Below is a small trained network, with its code and all its weights. Each question gives an input and a class and asks what happens when units are switched off, that is, made to give their printed mean instead of their output.

import numpy as np


def w(rows, s, z=0):
    codes = np.array(rows[::2]) - 128.0
    scale = np.full(codes.shape[1], s)
    scale[-1] = z or s
    return codes * scale


def f(y):
    return y / 2 * (1 + np.tanh(0.7978845608 * (y + 0.044715 * y**3)))


def log_softmax(a):
    a = a - a.max(-1, keepdims=True)
    return a - np.log(np.exp(a).sum(-1, keepdims=True))


def net(x, mask):
    res = np.array(x, float).reshape(1, 5) / 4 @ E
    y = f(res @ A[0][:, :-1].T + A[0][:, -1])
    res = res + np.where(mask, y, B[0][:, -1]) @ B[0][:, :-1]
    return log_softmax(res[-1] @ U[:, :-1].T + U[:, -1])


A, B = {}, {}
E = w([
[105,21,87,120,175,104,144],'x0',
[121,130,122,131,119,121,132],'x1',
[128,148,109,252,166,119,94],'x2',
[213,115,128,111,114,53,76],'x3',
[133,123,130,128,129,138,121],'x4',
],0.017)
A[0] = w([
[107,13,72,123,183,102,145,170],'N0',
[138,120,124,68,97,137,160,221],'N1',
[106,63,85,127,160,113,136,149],'N2',
[130,88,116,118,164,101,126,119],'N3',
[124,90,120,91,138,105,112,151],'N4',
[122,112,143,52,89,136,144,232],'N5',
[102,35,93,132,153,110,132,159],'N6',
[60,131,119,136,129,202,147,232],'N7',
[140,92,121,123,133,91,110,111],'N8',
[120,104,148,84,125,115,137,163],'N9',
[120,153,113,185,160,111,102,147],'N10',
[139,139,132,99,86,131,121,174],'N11',
[156,157,141,133,97,117,115,141],'N12',
[150,223,165,132,79,149,117,246],'N13',
[147,131,122,90,107,143,154,176],'N14',
[131,168,150,144,109,153,123,169],'N15',
[123,166,141,170,126,137,118,147],'N16',
[92,90,121,133,161,136,163,133],'N17',
[132,145,107,255,178,115,97,162],'N18',
[58,136,133,138,137,189,160,231],'N19',
[126,149,102,221,171,117,97,165],'N20',
[149,106,116,115,141,85,101,113],'N21',
[177,129,134,123,112,78,96,142],'N22',
[208,123,112,110,117,54,82,173],'N23',
[218,112,133,117,111,41,81,170],'N24',
[116,97,107,167,161,126,118,104],'N25',
[117,95,126,111,131,122,139,146],'N26',
[120,110,127,108,122,115,126,136],'N27',
],0.014,0.012)
B[0] = w([
[156,50,94,146,140,79,189,244],'N0',
[108,99,166,69,139,144,146,205],'N1',
[129,94,86,136,154,101,133,195],'N2',
[137,104,120,147,117,97,153,166],'N3',
[151,98,144,110,122,110,150,170],'N4',
[108,101,171,67,136,138,144,221],'N5',
[122,79,85,145,153,87,153,212],'N6',
[109,134,107,122,153,192,177,227],'N7',
[151,102,137,147,97,85,140,159],'N8',
[147,110,140,98,127,122,155,171],'N9',
[152,159,100,167,108,129,113,189],'N10',
[101,129,176,109,143,132,108,167],'N11',
[118,160,134,108,122,129,82,160],'N12',
[99,228,206,99,112,173,92,240],'N13',
[100,114,151,100,147,131,121,173],'N14',
[140,191,163,131,99,176,146,176],'N15',
[150,164,112,149,122,166,130,171],'N16',
[120,105,78,122,171,128,143,172],'N17',
[146,170,64,246,121,111,105,250],'N18',
[94,147,107,135,159,226,208,227],'N19',
[145,175,81,222,104,139,111,225],'N20',
[150,110,148,152,88,87,134,163],'N21',
[141,137,124,113,117,86,69,181],'N22',
[153,119,170,113,95,54,72,219],'N23',
[159,118,162,122,81,58,78,229],'N24',
[114,130,90,168,137,112,129,166],'N25',
[135,96,123,121,138,124,146,157],'N26',
[132,110,134,117,125,118,140,144],'N27',
],0.012,0.023)
U = w([
[39,167,214,60,166,226,177,196],'0',
[123,223,112,199,95,235,160,130],'1',
[102,43,81,50,214,161,230,176],'2',
[94,114,20,217,238,133,173,132],'3',
[102,151,227,18,107,96,35,167],'4',
[166,211,136,172,75,99,2,71],'5',
[172,17,182,80,107,43,162,140],'6',
[171,83,79,218,88,25,95,2],'7',
],0.0059,0.0029)

Each question gives the input, the list of numbers given to net, and the class t.
The units are the neurons (one row each of A and B). Each row of codes is followed by its name. A weight is (code - 128) times the scale printed after its matrix; where a second scale follows, it is the last column's (A, B and U).
mask holds one flag per neuron, in row order. A switched-off neuron (its flag False) gives its mean, the last column of its row in B, instead of its output. The means were averaged over made-up inputs and are rounded, as every weight is.
A unit's drop is (log p(t) with every unit on - log p(t) with that unit switched off) / (log p(t) with every unit on - log p(t) with every unit switched off).
unit that matters most: the unit with the biggest drop
k most important neurons: the k neurons with the biggest drops, biggest first
drop of u: that unit's drop, to one decimal
input [8,-2,-2,1,8], class 6: unit that matters most -> N19
input [0,4,4,-2,6], class 1: 2 most important neurons -> (N0 N6)
input [-4,7,0,-7,-3], class 0: 2 most important neurons -> (N18 N20)
input [3,-7,-2,0,0], class 2: 2 most important neurons -> (N24 N23)
input [-4,1,-5,1,-1], class 4: 2 most important neurons -> (N19 N7)
input [-1,-5,0,-3,0], class 0: 2 most important neurons -> (N18 N20)
input [1,4,-5,0,-7], class 2: 3 most important neurons -> (N13 N24 N23)
input [0,4,3,1,3], class 5: 2 most important neurons -> (N0 N19)
input [-7,-6,-5,1,-2], class 4: 2 most important neurons -> (N19 N7)
input [-4,-8,0,3,7], class 4: 2 most important neurons -> (N18 N20)
input [1,-7,-7,0,0], class 2: 2 most important neurons -> (N13 N24)
input [2,0,-2,1,-2], class 6: 2 most important neurons -> (N19 N7)
input [-3,6,-5,0,-3], class 0: 2 most important neurons -> (N24 N23)
input [0,-2,8,-2,-5], class 1: unit that matters most -> N0
input [1,3,-7,-2,5], class 2: drop of N13 -> 1.2
input [1,7,-1,-7,-2], class 2: drop of N13 -> 0.4
